Below is a small trained network, with its code and all its weights. Each question gives an input and a target symbol and asks what happens when units are switched off, that is, made to give their printed mean instead of their output.

import numpy as np


def w(rows, s, z=0):
    codes = np.array(rows[::2]) - 128.0
    scale = np.full(codes.shape[1], s)
    scale[-1] = z or s
    return codes * scale


def norm(h):
    return h / np.sqrt((h * h).mean(-1, keepdims=True) + 1e-5)


def f(y):
    return y / 2 * (1 + np.tanh(0.7978845608 * (y + 0.044715 * y**3)))


def softmax(a):
    e = np.exp(a - a.max(-1, keepdims=True))
    return e / e.sum(-1, keepdims=True)


def log_softmax(a):
    a = a - a.max(-1, keepdims=True)
    return a - np.log(np.exp(a).sum(-1, keepdims=True))


def net(x, mask):
    ids = ['ΠΣΩαβεηλμξτφψ'.index(c) for c in x.split()]
    T = len(ids)
    res = E[ids] + P[:T]
    r = norm(res)
    for j in range(2):
        rows = slice(4 * j, 4 * j + 4)
        q, k, v = (r @ M[0][rows].T for M in (Q, K, V))
        z = softmax(np.where(np.tri(T) > 0, q @ k.T / 4**0.5, -1e9)) @ v
        o = O[0][rows]
        res = res + np.where(mask[j], z, o[:, -1]) @ o[:, :-1]
    y = f(norm(res) @ A[0][:, :-1].T + A[0][:, -1])
    res = res + np.where(mask[2:14], y, B[0][:, -1]) @ B[0][:, :-1]
    return log_softmax(norm(res)[-1] @ U[:, :-1].T + U[:, -1])


Q, K, V, O, A, B = {}, {}, {}, {}, {}, {}
E = w([
[157,160,77],'Π',
[162,163,62],'Σ',
[76,74,124],'Ω',
[110,119,180],'α',
[103,119,126],'β',
[105,128,164],'ε',
[106,130,163],'η',
[255,105,78],'λ',
[193,103,93],'μ',
[169,155,67],'ξ',
[77,74,126],'τ',
[108,122,179],'φ',
[113,128,160],'ψ',
],0.026)
P = w([
[181,254,71],'0',
[125,76,123],'1',
[116,76,125],'2',
[90,61,138],'3',
[79,57,149],'4',
[71,62,154],'5',
[66,66,155],'6',
[66,80,161],'7',
[60,84,165],'8',
],0.0057)
Q[0] = w([
[136,152,162],'h1',
[155,137,121],'h1',
[155,102,149],'h1',
[136,177,150],'h1',
[78,71,103],'h2',
[158,124,101],'h2',
[236,70,2],'h2',
[97,65,156],'h2',
],0.018)
K[0] = w([
[139,112,163],'h1',
[151,159,130],'h1',
[115,78,90],'h1',
[168,96,122],'h1',
[16,44,123],'h2',
[250,81,242],'h2',
[207,39,140],'h2',
[59,127,207],'h2',
],0.015)
V[0] = w([
[212,223,155],'h1',
[33,184,143],'h1',
[82,145,94],'h1',
[111,54,154],'h1',
[135,189,60],'h2',
[137,2,245],'h2',
[168,196,112],'h2',
[26,129,170],'h2',
],0.0075)
O[0] = w([
[164,67,126,4],'h1',
[83,109,110,195],'h1',
[50,174,129,152],'h1',
[137,176,97,194],'h1',
[103,125,108,72],'h2',
[247,132,254,221],'h2',
[104,90,130,38],'h2',
[184,71,68,226],'h2',
],0.0068,0.0033)
A[0] = w([
[62,141,92,210],'n1',
[86,213,119,233],'n2',
[57,84,161,9],'n3',
[163,45,182,129],'n4',
[49,63,6,131],'n5',
[145,71,64,184],'n6',
[65,94,143,47],'n7',
[92,96,36,254],'n8',
[162,107,123,232],'n9',
[68,65,158,60],'n10',
[118,79,138,75],'n11',
[55,64,167,46],'n12',
],0.011,0.0022)
B[0] = w([
[125,115,43,165],'n1',
[29,73,88,151],'n2',
[196,209,149,179],'n3',
[66,103,58,254],'n4',
[136,85,173,208],'n5',
[38,131,202,159],'n6',
[167,140,115,162],'n7',
[75,80,186,185],'n8',
[3,141,174,162],'n9',
[136,175,86,197],'n10',
[122,144,156,154],'n11',
[167,194,68,210],'n12',
],0.0071,0.0066)
U = w([
[156,83,166,36],'Π',
[156,174,55,133],'Σ',
[104,172,170,43],'Ω',
[159,76,170,161],'α',
[252,47,94,255],'β',
[131,104,162,67],'ε',
[115,180,159,43],'η',
[142,99,154,27],'λ',
[115,203,125,111],'μ',
[18,103,33,173],'ξ',
[91,180,22,139],'τ',
[146,100,150,55],'φ',
[167,88,127,201],'ψ',
],0.014,0.0053)

Each question gives the input, a string of symbols that net reads in full, and the target symbol t.
The units are the heads (4 rows each of Q, K, V and O) and the neurons (one row each of A and B). Each row of codes is followed by its name. A weight is (code - 128) times the scale printed after its matrix; where a second scale follows, it is the last column's (O, A, B and U).
mask holds one flag per unit, heads first, then neurons. A switched-off unit (its flag False) gives its mean, the last column of its rows in O or B, instead of its output. The means were averaged over made-up inputs and are rounded, as every weight is.
A unit's drop is (log p(t) with every unit on - log p(t) with that unit switched off) / (log p(t) with every unit on - log p(t) with every unit switched off).
The circuit of an input: a set's keep is (log p(t) with only the set's units on - log p(t) with every unit switched off) / (log p(t) with every unit on - log p(t) with every unit switched off). Starting from the 12 units with the biggest drops (on a tie, the unit counted first), units are removed one at a time, each time the one whose removal leaves the highest keep (on an exact tie, the one counted first), for as long as the keep stays at least 0.8.
units of the circuit, in order: the units of the circuit, biggest drop first
unit that matters most: the unit with the biggest drop
top k neurons: the k neurons with the biggest drops, biggest first
heads that matter: for each layer, one digit per head in row order, 1 if its drop is at least 0.15 and else 0, layers parted by /
drop of u: that unit's drop, to one decimal
input φ μ β ξ α Π, target ξ: units of the circuit, in order => n2, h2
input β ψ β μ ψ Σ μ, target ξ: unit that matters most => h2
input η ψ β η, target τ: heads that matter => 00
input ψ λ α μ β λ μ ε, target μ: top 2 neurons => n5, n8
input β ξ Π α ψ ψ μ, target ξ: heads that matter => 01
input β ξ α ξ α Ω λ β, target τ: heads that matter => 00
input β τ τ, target τ: top 4 neurons => n12, n10, n3, n2
input Ω μ ξ, target ξ: units of the circuit, in order => h2, n2
input Σ φ φ λ Π η μ β β, target τ: heads that matter => 10
input φ η β τ τ Σ, target ξ: heads that matter => 00
input η β λ λ η, target τ: heads that matter => 01
input β μ β Ω λ β, target Σ: heads that matter => 11
input Ω β Π τ ξ Ω, target τ: top 3 neurons => n12, n10, n3
input τ α Ω β Σ α α Σ Ω, target τ: unit that matters most => n12
input τ β τ, target τ: drop of n10 => 0.8
input η μ ξ λ Ω α, target τ: drop of h2 => 0.8
input β β τ α η ε, target ξ: drop of h2 => 2.1
